(in the rows, 128 means zero)
Known rows:
vesken: [102 132 136 101 168 119 165  72  94 124 125 165 193 171 136  98  95 100
  99 137  92 123 114 125 140  86 127 185 128  94  91 123 156 127 178 135]
derakle: [121  94 142 113 133 114 153  90 100 134  97 107 193 139  96 100  93 135
 101 105 118 101 114 106 136 156 123 183 144  97  67 116 155 128 183 148]
flista: [111 155 123 109 141  83 136 119  90 136 180 140 180 143 124 114 102 120
  92 134 126 141 110  97 131 149 111 206 113 124  64 130 158 137 180 144]
graskon: [122 146 119 103 173 119 131 134 118 132 152 103 186 151 127 101  97 125
  88 124 121 132 104 113 133 163  94 196 125  99  73 119 157 165 161 122]
drodril: [117 149 107 124 177 111 135 136 121 134 151 135 185 149 145  93  88 120
  92 114 120 128  93 143 152 144 103 198 119  92  75 123 161 159 162 125]
ferol: [118 128 121 117 172 121 187  88 103 139 129 163 185 190 125  83 109 146
 103 152  95 153 121 149 150  37 107 174 102 100  68 140 159 155 219 161]
ziban: [123 151 136 126 112 134 144 119 115 138 105 108 191 139 136  92  98 124
 110 130 126 125  83 105 182 118 118 177 157 112  90 119 144 141 155 167]
dreral: [111 120 112 125 191 131  72 130 122 149  67 157 188 164 126  80  63 110
  64 139 132 108  89  75 123 150 135 202 145 105  78 142 172 149 179 129]
dode: [124 149 134 131 178 122 143  97 128 119 140 177 184 152 161  97  94 116
  98 112 127 125 100 109 132 146 114 185 134  92  74 120 171 152 153 121]
stoklutri: [100 132 105 137 139 101 137 117 105 136 153 198 181 153 142 109  90 127
 100 144 140 135 120 119 134 123 137 232 135 113  60 140 169 124 162 144]
testis: [139 151 130 105 186 111 128 128 119 130 134 116 181 142 126 110  99 103
  93 102 133 129  99 123 126 143  82 187 129 105  76 121 168 167 158 139]
nodrem: [123 129 107 103 176 125 124 146 119 138 133  98 188 149 116 106  93 112
  88 129 131 130 114 130 128 151  97 214 139  99  73 122 162 164 152 136]
skugemo: [108 154 122 123 144  85 140 122  98 137 174 179 178 149 137 110  95 126
  94 129 127 140 101 107 142 127 115 205 116 119  66 137 157 133 177 146]
flokegrur: [123 124 125 107 165 115 122 144 121 136 164  97 194 167 119  92  94 147
 101 141 116 143  91 133 125 164  69 192 110 103  78 115 169 143 147 112]
nozur: [105 125 140 120 147  93 162  93  91 126 178 169 187 144 120 115  98  99
  93 129 129 128 112  71 116 164 133 196 123 112  61 124 164 124 180 144]
flubrur: [113 155 126  72 163 113 136  89  88 127 128 107 188 168 127 105 106 112
  94 142  93 134 121 138 140  93 105 198 121 104  96 123 152 142 177 133]
lukem: [113 154 125  75 163 115 137  87  86 127 127 102 187 166 126 103 107 105
  95 142  95 134 121 138 140  97 104 196 118 105  96 122 153 140 182 136]
klodel: [120 134 118 124 130 101 131 109 105 136  98 124 184 141 128  91  91 161
 105  93 115 110 103 161 169 122 115 191 125  98  70 128 158 132 183 141]
laskek: [105 130 135  81 164 122 159  75  87 125 136 118 196 167 119 101 103  97
  93 146  91 125 123 112 132 113 124 189 124  97  91 115 153 132 185 134]

Facts:
dufliplir λ:283
kavol λ:277 Ω:zekli
mizik λ:277
derakle Ω:zimu
dusel λ:283 τ:druplik
vagrigras τ:stobak, subo
troger λ:685 τ:drufal
drono λ:283
skodopas λ:685 τ:flibriklo
kledrostol λ:277 τ:mizik, subo
dreral λ:685 τ:flibriklo Ω:vifle
pufar λ:685 τ:graskon Ω:testis
klogin τ:kledrostol
stobak τ:truzerer, drodril, gurepluk, subo Ω:brular
gelim λ:685 τ:drofo
koze λ:283 τ:flubrur
rukobro λ:685
togrubrun λ:283 Ω:zimu
flobus λ:283 τ:skibrus Ω:ragi
fibros λ:277 τ:gebom
flibriklo λ:277
britrok λ:277 τ:brular
drita λ:685 τ:ritromok Ω:duzu
klobrum λ:685
kaguk τ:testis, drita
drurul λ:685 τ:ferol Ω:biplus
subo λ:277 Ω:vifle, zitus
ziban τ:mizik
fugrum λ:685 τ:testis Ω:laklim, tuskodru
testis λ:685
stukul λ:685 τ:skodopas, bidrek Ω:laklim
kebuklon λ:685 Ω:vifle
gavon λ:685
flolas τ:zimu, traberuk, togrubrun
truple λ:685 Ω:subo, plevara, zekli
klodel τ:brogo
bridri λ:685 τ:suzas, plevara
lostar λ:277 τ:mupi Ω:drofo, ristopli
sokogin λ:277 τ:pufas Ω:laklim
gebom λ:685
duzu λ:283 τ:ritromok
gradur λ:283 τ:zeske Ω:vifle
tastubes λ:685 τ:kledrostol Ω:kledrostol, flokegrur
ragi λ:277
flakar τ:stukul Ω:nodrem, gradur
flokegrur λ:685 Ω:biplus
dribos λ:277 Ω:dusel, zimu
plipluk λ:283 Ω:maken
vesken λ:277 τ:brular Ω:togrubrun
rogun λ:685 Ω:gavon
goloso λ:685 τ:zanu Ω:klogin
brugro τ:maken, nuren, drofo
lesa λ:277 Ω:plipluk
laskek λ:277 Ω:dusel
drifak λ:277 Ω:gradur
zesa λ:685
meko λ:277
broklor λ:685 τ:koze
zanu λ:277 τ:somok Ω:brozuk
tralal λ:685
dode λ:685 τ:nodrem, flubrur, zitus Ω:drofo, laklim
dusin λ:277
skugemo λ:283 τ:kepakle
posko τ:gelim Ω:brogo
lafoflal λ:685 τ:bidrek
zitus λ:277 τ:drono
zubrim Ω:derakle, zitus
kelom λ:685 τ:dusel
tiplok λ:685 τ:drita Ω:zimu
gurepluk Ω:ristopli
nuren λ:685 τ:plustega
nuflok λ:277 τ:drurul
zeske λ:277
tritrok Ω:dreral, zimu
stulan τ:klobrum Ω:stukul
flebo λ:685 τ:flibriklo
ferol λ:277 τ:ploviduk, fibros, ritromok
dobeski λ:283 τ:pleskur, stoklutri Ω:rukobro
kera λ:685 τ:fibros, flokegrur
vifle λ:283
zibomo λ:277 Ω:vifle
tromel λ:277 τ:kelom Ω:testis, stukul
grudel λ:283 τ:putren
grogrer λ:283 Ω:lafoflal
flista λ:283
bidrek τ:mizik
plustega λ:283 Ω:biplus
truzerer λ:685
zogul λ:283 τ:durem Ω:pluvur
skibrus λ:283 Ω:kapu
ploviduk λ:277 τ:nuren Ω:goloso
graskon λ:685
suzas λ:685
drudrun λ:283 Ω:tuskodru
lukem λ:277
ritromok λ:277 Ω:klidrus
nodrem λ:685
biplus λ:277
tiko λ:685 τ:ritromok
geflur τ:drurul
tuskodru λ:277
plevara λ:277
putren λ:685 τ:stobak Ω:testis
drodril λ:685 τ:zesa
kepakle λ:283
drofo λ:283
brular λ:277 Ω:lesa
nozur λ:283 Ω:zimu
laklim λ:685 Ω:zimu
zimu λ:277
fural λ:685 τ:mupi
durem λ:283 Ω:dufliplir
mupi λ:277 τ:skibrus
kluflol λ:277 τ:dufliplir Ω:vifle
ristopli λ:277 τ:stoklutri
pluvur λ:277
stoklutri λ:283 τ:nozur Ω:gegral, vifle
flubrur λ:277
gegral λ:685
brozuk λ:685
zekli λ:277 Ω:dribos
klidrus λ:685 τ:kebuklon Ω:vifle
druplik λ:277
kapu λ:685 τ:meko, gebom Ω:stukul
brogo λ:283 τ:zanu, dusin, stobak Ω:vifle, rukobro
pleskur λ:277 τ:gurepluk Ω:zimu
klebres λ:685 τ:durem

Rows:
No name comes twice in this set of rows, the named rows included.
[119 117 121 136 168 120 142 139 135 138 160 171 189 183 139  83  90 181
 107 141 114 147  90 143 140 121  80 188 109  95  66 129 168 144 152 113] => drurul
[120  98 134 116 128 124 145  81 103 128  91 109 195 141 112  97  96 139
 103 117 123 104 125 107 134 157 136 193 145  96  64 114 163 129 182 142] => tritrok
[122 147 127 124 123 115 141 123 111 140 107 116 186 138 128  96  93 140
 107 108 120 119  88 133 180 112 108 180 147 106  82 125 144 140 167 163] => klogin
[124 132 125 119 126 109 130 107 106 137  97 123 182 145 121  95  95 171
 103 103 114 115 105 138 160 123 111 190 136 102  70 127 152 137 181 143] => flolas
[109 134 130 110 130  86 128 121  96 134 191 143 186 164 124 106  99 150
 104 154 123 151  99 109 122 158  93 206  98 125  69 126 168 116 168 127] => plustega
[119 162 143 113 140  92 138  87 100 119 173 188 174 144 148 124 109 126
 101 117 134 139 120  91 118 138 111 206 128 120  68 128 165 130 157 133] => skibrus
[109 112 119 117 170 134 152 117 120 128 155 116 196 155 126  94  93 118
  90 142 122 124 116  96 126 180 125 203 138  85  67 113 161 155 162 120] => truple
[117 148 103 132 132  89 140 113  99 136 109 102 190 121 141  86  89 124
 111  90 122 108  90 188 186 137 125 191 111  95  76 120 165 130 190 149] => vagrigras
[119 111 112 127 123 125 125 107 115 137  77 138 185 148 127  93  91 162
 107 118 128 111 120 146 155 113 127 212 150  98  68 131 161 132 171 147] => posko
[114 154 106 125 178 109 131 137 121 134 155 142 182 151 148  94  87 132
  92 110 119 127  94 146 154 141 104 198 122  90  73 127 160 159 167 120] => goloso
[125 127 125 130 129 110 145 110 109 141 100 131 182 152 120  88  98 177
 106 107 114 121 106 138 164 109 112 182 125 103  62 130 153 143 197 152] => kaguk
[115 112 144  76 185 110 169  97  82 133 120 114 196 157  84 116  93  58
  91 119  96 115 109 128 124  89  99 181 137 100  95 121 155 128 181 159] => zimu

The same objects again, as new rows of numbers:
Known rows:
truple: [140 169 107 135  66 115 122 184 149 157 115 128 123 143 147 150  86 146
 101 146 131 157 159 141 147 116 108 185 132]
sokogin: [150  70 102 141 147 101 182 104 189 106 111 132  69  97 129 142 114  81
 134 125 118 126 123 138  96 103 127 121 114]
gradur: [119 120  98  79 164 158  78 187 144 108 127 131 114 148  66 103  76  30
 133 188 113 106  90 127  83 119 132 143 127]
stulan: [115 106 134 172 152 155 126 142 158 123 114 104  94 140 103 131  87  88
 136 136 121  97 114 132 139 107 121 153  99]
fugrum: [113 149 123 178  89 149 131 186 171 153 118 112 126 131 132 169 104 122
 123 154 130 181 124 158 141 112 119 146 127]
biplus: [183  70  85 107 112  78 194  95 149 112  85 158 112 116 127 103 103 123
 117 123 128  85 171 143  99 100 104 140 126]
flobus: [111 103 100  87 156 156  74 177 172 131 120 127 126 168  58 122  84  25
 122 166  95  91 110 117  91 130 124 123 116]
zibomo: [180  93  86  94 129  72 171 103 144 103 120 155  56  94 142 123  90 104
 117 136 139 108 151 126  84  93 123 169 126]
kavol: [175  91  84  95 124  69 171 100 173 108 107 144  69 112 145 121  95 106
 114 118 121 104 160 123 104 103 112 160 118]
stukul: [124 137 109 210 118 145 128 185 154 147 101  95 129 113 115 189 103 145
 102 142  85 195  81 161 143 138 119 145 140]
traberuk: [154 140 117 138 127 115 120 127 121 122 114 126 113 153 108 108  75 114
 119 131 116  67 159 125 144 100 113 165 100]
nuren: [113 154 125 169  72 154 128 166 156 160 133 136 134 141 118 172 110 123
 125 160 125 166 132 163 142  94 110 115 123]
britrok: [151  81  99 129 133 106 183  86 173 108 121 153  78 108 122 131 119  84
 140 132 110 116 126 146 103  87 117  93 111]
mizik: [204  88  69 109 147  82 153  82 138 125 106 150  74  83 119  90 106 114
  77 111  92 124 156 145 130 109 105 124 110]
dode: [112 145 121 178  87 150 132 185 170 158 121 118 123 133 129 173 103 121
 124 153 128 177 122 154 139 114 119 144 127]
skugemo: [123 127 103  91 159 147  83 175 157 106 117 133 147 166  58 100  89  34
 130 166  83  87 103 132 108 129 120 103 116]
kera: [118 160 123 169  78 152 131 170 156 149 128 131 137 138 122 160 111 126
 127 162 124 171 130 167 149  95 107 118 121]
tiko: [127 170 144 160  87 153 115 166 177 100 130 112 152 133 133 138 108 134
 126 168 136 191 141 197 151  77  95 124 118]
troger: [116 162 119 169  76 151 134 169 151 156 127 134 135 140 125 158 109 126
 128 159 121 168 126 164 149 101 109 119 123]

Rows:
No name comes twice in this set of rows, the named rows included.
[143 139 117 134 131 119 131 150 137 126 106 118  99 152 128  96  70 103
 128 129 131  73 153 116 152 115 119 189 101] => gurepluk
[110 150 117 164  81 156 132 181 170 160 120 121 120 138 133 162 102 126
 125 154 128 178 122 156 145 111 112 148 127] => pufar
[158 151  95  60 150 108  73 182 104  98 127 151 134 149  66  92  63  54
 108 180 112  76 129 117  87 123 126 153 133] => vifle
[153 104  90 170 182 192  98 110 117 151 109 110  94 114  73  81 103 105
  93 133  68 129 105 166 173 100 109 113  86] => bidrek
[119 122 102  95 156 151  82 169 156 114 121 134 146 169  55 110  89  32
 128 168  85  85 103 128 103 127 121  99 117] => koze
[114 114  99  85 161 156  81 185 154 115 124 132 120 157  62 113  81  27
 134 179 105  97  94 123  84 123 132 131 124] => stoklutri
[139 142  88  44 144 112  62 179 162 111 115 125 122 178  90  93  64  52
 104 150  84  78 134 103 116 144 108 169 119] => plipluk
[117 130 129 165 139 158 139 133 144 123 120 124 105 150 106 106  96  83
 154 143 119  87 118 140 151  95 122 126  94] => klodel
[140  63 105 120 134 118 172  90 200 107 122 138  64 108 128 142 114  81
 139 134 123 127 131 144  92  84 113 118 107] => ploviduk
[114 115  98  88 161 154  80 182 172 111 113 122 133 166  66 105  83  30
 127 165  91  96 101 125 101 133 122 129 118] => zogul
[110 149 119 172  70 155 127 164 156 177 135 141 128 142 113 177 113 118
 123 159 124 162 133 155 137  96 112 111 121] => fural
[167  98  84  75 118  72 160  92 184 112 118 143  50 121 156 119  92 103
 114 112 109 107 157 115 118 101 102 161 110] => lesa
[123 123 126 162 137 160 128 124 141 123 121 121 105 149  98 116  92  91
 144 144 113  87 124 142 143  87 118 127  93] => flolas
[145 173 106 134  71 117 121 188 125 153 127 136 113 127 141 153  80 145
 105 163 149 161 152 142 128 107 117 193 139] => kebuklon
[183 103  82  96 138  76 180 119 144 112 114 157  53  88 151  88  93  96
 116 128 144 117 147 129 111 108 122 165 121] => subo

The same objects again, as new rows of numbers:
Known rows:
dobeski: [124  94 145 124 113 150 171 100 171 148 124 161 143 146  95 135 160 113
 133 105 107 132 100 109 127 152 127 106 102 186 127 133 105 129 121 159
 156]
zubrim: [132 110  88 130 112 118 102 139 150 124 143 143 110 157 100 111 121 118
 182 151 143 130 123 109  96 144 146 126 134 130 166 166 133 121 116 143
 150]
stukul: [106 121 127 127 137 127 125 157  84 143 144 143  83 120 138 141 125 139
 125 134 113 138 140 133 141  91 137 129 120 113  74 114 122 113 139 116
  96]
pluvur: [171 158 151 114 154 133 145  54 110  57 126 109 153 139 120 130 136 137
 122 116 146 115 169 122  87 149  92 140 178 137 143 102 145 168 125 110
 157]
lostar: [162 158  75 130 112 117 146 114 153 108 156  98 191  91 105 143 159 142
 145 131 109  87 135 155 116 153 105 115 151 106 167 116 115 137 119 142
 108]
putren: [104 116 119 120 131 118 121 147  90 142 143 159  75 123 140 149 128 140
 139 138 120 131 146 133 144  88 136 124 107 109  83 113 102 117 135 137
  88]
grudel: [126  99 156 129 120 165 176 106 165 139 117 147 149 148 100 124 153 117
 116  98 106 139  97 111 131 153 127 110 113 186 124 136 118 128 125 142
 173]
brugro: [138 111  92 135 116 140 116 145 150 118 144 128 121 140  92 100 119 118
 177 151 137 129 116 114  88 152 147 129 151 137 136 169 152 121 112 106
 161]
maken: [159  99 158 160 113 129  99 149 134 134 106 100 132 154 133 114  63  95
 136 140 186 123 124 126  85 137 169 162 153 124 152 179 173 119 108 111
 175]
flebo: [111 124 116 122 133 144 140 161  86 140 146 143  90 111 124 141 131 137
 134 148 104 133 138 132 129  91 128 126 132 116  57 120 127 122 141 101
 103]
flubrur: [149 167 126 129 127 106 108 112 135 112 127  89 175 130 154 131 127 135
 107 111 140 115 137 143 129 143 120 139 130 116 187 107 138 147 132 160
 120]
britrok: [165 158 124  96 113 126 122 128 169 101 114 113 170 103 133 138 178 133
 178 134 142  84 124 132  97 126 124 133 145 141 121 103 119 193 121  80
 142]
brogo: [120  98 162 137 120 149 156 105 161 147 108 143 143 158 111 131 143 114
 105  97 115 142 101 112 134 151 133 118 106 184 134 132 115 120 125 160
 166]
kavol: [144 160 117 105 119 102 117 103 156 107 133 117 170 112 132 141 149 136
 150 129 141 104 140 142 125 129 116 131 121 114 170 108 116 170 137 141
 113]
plevara: [176 176 124 153 123 107  97 136 140 106  93  70 170 133 171 140 146 136
 109  93 124  92 124 151 108 149 151 160 154 148 172  85 148 156 121 145
 128]
kelom: [115  97 180 138 161 113 110 155  86 141  98 133  72  89 169  98 104 120
 119 148 157 125 138  96 160  98 105 116 137  93  75 105 108  92  93  66
  95]
dribos: [150 166 122 104 123 112 120 112 150 111 130 102 178 113 140 134 143 134
 134 123 137 107 139 142 123 131 114 138 131 116 166 114 125 162 140 127
 124]
gebom: [110 119 144 146 150 114 114 148  78 142 116 134  72 123 162 129 111 132
 102 130 127 135 145 135 152  97 139 137 128 103  86 106 124  97 130 118
  91]
pufas: [123 124 113 125 113 125  87 136 146 120 136 134 106 180 114 115  96 113
 160 138 148 154 125 110 104 136 165 142 119 141 158 171 161 136 136 147
 163]

Rows:
No name comes twice in this set of rows, the named rows included.
[172 145 157 117 104 114 128 108 147 122 119  88 199 111 141 157 111 117
 127 125 174  96 143 164 100 116 129 150 132 109 158 126 133 178 135 115
 136] => lesa
[105 111 162 144 156 112 111 143  73 140 115 130  78 108 160 115  89 126
  91 137 146 146 143 118 169 100 114 128 125  87 101 113 120  85 119 111
  91] => graskon
[116  97 164 132 122 129 145  96 159 151 106 156 129 172 126 138 143 112
 106  89 125 136 106 109 141 147 145 114  94 179 161 119 104 122 122 188
 152] => nozur
[137 168 101  73 102 114 124 103 165 103 155 130 176 117 114 153 157 139
 169 137 136 111 141 149 119 114 114 127 106 122 152 123 110 193 156 130
 125] => sokogin
[109 113  98 137 126 127 141 159  83 144 155 141  91 106 125 141 134 142
 131 139 105 129 141 135 144 104 123 117 129  97  77 111 112 101 125 137
  85] => dode
[125 128 149 145 122 130 117 157  80 167 119 136  83 100 125 128 116 128
 130 141 126 125 133 141 156  93 140 145 117  85  74 121 119 118 116 131
 103] => drita
[ 78 142 110 140 120 142 112 227 113 177 128 103 118  90 181 120 103 137
  88 141 101 145  81 154 174  89 147 132 113  99  83 132 145  93 155  88
  77] => brozuk
[126 106 170 159 132 138 152 101 147 155 102 128 141 166 125 122 128 113
  76  84 116 146 104 113 149 165 132 119 111 177 166 120 127  97 109 184
 160] => drono
[150  90 128 136  95 120 104 147 149 138 138 129 132 156 106 138  93 105
 185 141 177 117 131 125  74 119 171 142 128 127 152 178 143 142 119 132
 160] => stobak
[152 134 147  98 131  95 105 104 163 104 117 117 167  79 140 110 150 124
 170 151 175  86 141 110 134 131  85 108 135  97 163 106  92 166  96  81
 111] => tromel
[ 88 146 119 130 163 125 175  95 108 104 105 199 104  79 111 147 122 147
  81 172 100 141 171 217 163 115 149 149 127  78  80 202 111  73 207  98
  93] => troger

